Below are the code and all the weights of a small trained network. Each question names an input and a class and asks about switching units off, where a switched-off unit gives its printed mean instead of its output.

import numpy as np


def w(rows, s, z=0):
    codes = np.array(rows[::2]) - 128.0
    scale = np.full(codes.shape[1], s)
    scale[-1] = z or s
    return codes * scale


def norm(h):
    return h / np.sqrt((h * h).mean(-1, keepdims=True) + 1e-5)


def f(y):
    return np.maximum(y, 0)


def log_softmax(a):
    a = a - a.max(-1, keepdims=True)
    return a - np.log(np.exp(a).sum(-1, keepdims=True))


def net(x, mask):
    res = np.array(x, float).reshape(1, 4) / 4 @ E
    u = 0
    for l in range(4):
        y = f(norm(res) @ A[l][:, :-1].T + A[l][:, -1])
        res = res + np.where(mask[u : u + 9], y, B[l][:, -1]) @ B[l][:, :-1]
        u += 9
    return log_softmax(norm(res)[-1] @ U[:, :-1].T + U[:, -1])


A, B = {}, {}
E = w([
[83,205,139,95,171,131,158,255],'x0',
[56,80,189,117,101,100,141,105],'x1',
[66,150,101,136,110,102,123,104],'x2',
[150,148,99,130,212,18,168,156],'x3',
],0.0073)
A[0] = w([
[166,48,147,151,122,190,93,123,127],'L0N0',
[114,103,104,104,179,79,243,136,192],'L0N1',
[195,236,74,104,125,150,74,115,4],'L0N2',
[70,73,154,188,143,203,183,120,118],'L0N3',
[68,104,127,161,160,118,110,119,101],'L0N4',
[156,143,202,52,121,122,157,80,92],'L0N5',
[133,90,108,202,98,185,103,95,61],'L0N6',
[113,167,141,91,115,151,180,181,134],'L0N7',
[107,139,133,3,97,108,237,177,182],'L0N8',
],0.0065,0.0018)
B[0] = w([
[1,187,108,229,66,23,158,84,210],'L0N0',
[84,102,152,196,154,217,135,127,254],'L0N1',
[135,48,77,150,105,100,122,170,200],'L0N2',
[74,99,147,120,243,200,59,102,191],'L0N3',
[144,120,166,54,140,149,90,168,165],'L0N4',
[110,70,92,67,48,89,114,195,157],'L0N5',
[170,195,113,134,178,35,109,191,207],'L0N6',
[192,228,231,121,140,151,129,108,221],'L0N7',
[198,114,115,123,52,24,122,10,255],'L0N8',
],0.0051,0.0046)
A[1] = w([
[157,79,66,252,116,130,72,59,140],'L1N0',
[171,203,79,151,73,134,137,154,29],'L1N1',
[179,53,117,215,150,174,123,170,182],'L1N2',
[85,200,165,178,115,168,107,160,96],'L1N3',
[125,18,69,102,100,100,52,69,174],'L1N4',
[129,114,254,75,115,61,61,164,9],'L1N5',
[171,140,162,143,123,162,161,100,204],'L1N6',
[171,39,112,151,148,42,150,74,151],'L1N7',
[136,172,130,31,127,123,176,147,81],'L1N8',
],0.0055,0.0012)
B[1] = w([
[173,178,189,76,135,147,122,153,253],'L1N0',
[160,92,89,94,73,129,124,206,181],'L1N1',
[79,100,102,117,104,101,160,108,169],'L1N2',
[179,225,175,140,147,119,2,180,188],'L1N3',
[152,182,98,116,130,124,179,134,225],'L1N4',
[75,63,73,64,113,152,139,137,204],'L1N5',
[105,217,138,163,150,92,140,87,154],'L1N6',
[121,189,125,184,115,112,131,133,230],'L1N7',
[113,127,108,58,2,104,56,135,164],'L1N8',
],0.0057,0.0052)
A[2] = w([
[96,99,133,64,111,147,111,253,196],'L2N0',
[74,85,157,71,177,143,170,89,33],'L2N1',
[63,119,120,173,108,163,82,162,213],'L2N2',
[118,143,119,125,203,179,142,95,2],'L2N3',
[68,157,136,117,95,104,148,114,91],'L2N4',
[71,36,123,92,172,113,69,121,164],'L2N5',
[89,45,124,119,175,157,123,84,29],'L2N6',
[179,126,130,169,102,207,43,159,153],'L2N7',
[187,117,44,176,122,153,105,179,23],'L2N8',
],0.0073,0.00092)
B[2] = w([
[162,160,106,104,68,61,111,31,255],'L2N0',
[177,1,97,97,92,116,171,130,185],'L2N1',
[149,63,94,172,177,127,126,116,205],'L2N2',
[144,138,103,90,177,82,98,203,131],'L2N3',
[168,142,123,89,104,161,164,201,247],'L2N4',
[156,83,85,142,101,153,188,149,186],'L2N5',
[130,187,122,141,73,48,111,114,152],'L2N6',
[123,67,104,172,204,129,125,161,231],'L2N7',
[69,91,65,99,53,152,149,135,227],'L2N8',
],0.0076,0.0039)
A[3] = w([
[72,93,177,133,146,70,111,132,5],'L3N0',
[115,46,223,98,45,107,171,153,156],'L3N1',
[126,110,112,164,254,60,172,136,157],'L3N2',
[160,162,178,66,150,99,79,150,162],'L3N3',
[116,115,52,195,208,73,96,174,112],'L3N4',
[77,161,62,185,129,183,112,187,190],'L3N5',
[164,124,46,111,179,153,172,184,124],'L3N6',
[100,83,124,188,146,204,17,119,111],'L3N7',
[124,106,128,171,115,104,138,64,171],'L3N8',
],0.0071,0.0024)
B[3] = w([
[142,72,140,105,121,101,129,103,140],'L3N0',
[140,116,39,165,162,131,121,166,254],'L3N1',
[44,116,195,120,138,254,80,140,200],'L3N2',
[200,180,169,241,165,134,111,58,198],'L3N3',
[102,110,185,111,172,127,171,138,209],'L3N4',
[113,58,133,89,96,111,178,115,207],'L3N5',
[120,33,113,138,122,143,90,106,204],'L3N6',
[38,153,210,117,232,171,211,152,191],'L3N7',
[185,189,149,54,122,133,69,136,187],'L3N8',
],0.0073,0.0053)
U = w([
[136,25,43,95,77,109,128,181,182],'0',
[186,255,157,128,107,103,53,87,175],'1',
[36,93,206,133,229,225,122,170,6],'2',
],0.0099,0.0012)

Each question gives the input, the list of numbers given to net, and the class t.
The units are the neurons (one row each of A and B). Each row of codes is followed by its name. A weight is (code - 128) times the scale printed after its matrix; where a second scale follows, it is the last column's (A, B and U).
mask holds one flag per neuron, layer by layer. A switched-off neuron (its flag False) gives its mean, the last column of its row in B, instead of its output. The means were averaged over made-up inputs and are rounded, as every weight is.
A unit's drop is (log p(t) with every unit on - log p(t) with that unit switched off) / (log p(t) with every unit on - log p(t) with every unit switched off).
The circuit of an input: a set's keep is (log p(t) with only the set's units on - log p(t) with every unit switched off) / (log p(t) with every unit on - log p(t) with every unit switched off). Starting from the 12 units with the biggest drops (on a tie, the unit counted first), units are removed one at a time, each time the one whose removal leaves the highest keep (on an exact tie, the one counted first), for as long as the keep stays at least 0.8.
circuit, biggest first: the units of the circuit, biggest drop first
unit that matters most: the unit with the biggest drop
k most important neurons: the k neurons with the biggest drops, biggest first
k most important neurons of layer l: the k neurons of layer l with the biggest drops, biggest first
drop of u: that unit's drop, to one decimal
input [8,8,-6,7], class 0: circuit, biggest first	L1N5, L0N8
input [5,6,-4,2], class 0: circuit, biggest first	L0N8
input [-4,2,5,-4], class 1: circuit, biggest first	L0N6, L1N0, L2N8
input [7,-8,-8,0], class 0: 3 most important neurons	L2N8, L0N2, L1N0
input [-6,-6,4,7], class 2: circuit, biggest first	L2N0, L3N2
input [-5,-1,-3,5], class 1: 4 most important neurons	L2N7, L1N7, L0N3, L1N0
input [-5,6,-6,-8], class 2: circuit, biggest first	L3N7, L0N3
input [-6,4,5,6], class 1: circuit, biggest first	L3N8, L1N7
input [6,7,-5,-7], class 0: 3 most important neurons of layer 2	L2N0, L2N1, L2N5
input [4,7,-1,-7], class 0: 4 most important neurons	L1N5, L0N1, L2N0, L0N5
input [1,-3,-5,-6], class 2: circuit, biggest first	L2N7, L3N7
input [7,-3,5,-7], class 1: 2 most important neurons	L0N7, L2N0
input [-3,-2,7,3], class 1: 2 most important neurons of layer 2	L2N7, L2N2
input [8,1,-7,-7], class 1: circuit, biggest first	L2N0
input [-6,5,-6,-7], class 2: 4 most important neurons	L0N8, L0N3, L2N0, L3N7
input [-2,-1,-6,-4], class 2: 2 most important neurons	L0N8, L2N7
input [2,-1,-1,3], class 2: 3 most important neurons	L0N1, L2N0, L3N2
input [4,-3,-7,5], class 2: 2 most important neurons	L0N1, L1N0
input [-7,6,7,5], class 1: 3 most important neurons	L1N7, L3N8, L1N4
input [-5,-3,-6,1], class 1: unit that matters most	L0N0
input [6,-8,8,2], class 0: 2 most important neurons	L0N2, L2N8
input [7,2,5,7], class 1: 2 most important neurons	L1N8, L2N7
input [-2,0,-6,1], class 1: 2 most important neurons	L0N0, L2N8
input [0,-2,5,3], class 2: drop of L0N1	0.3
input [2,5,-1,1], class 0: drop of L0N2	0.0
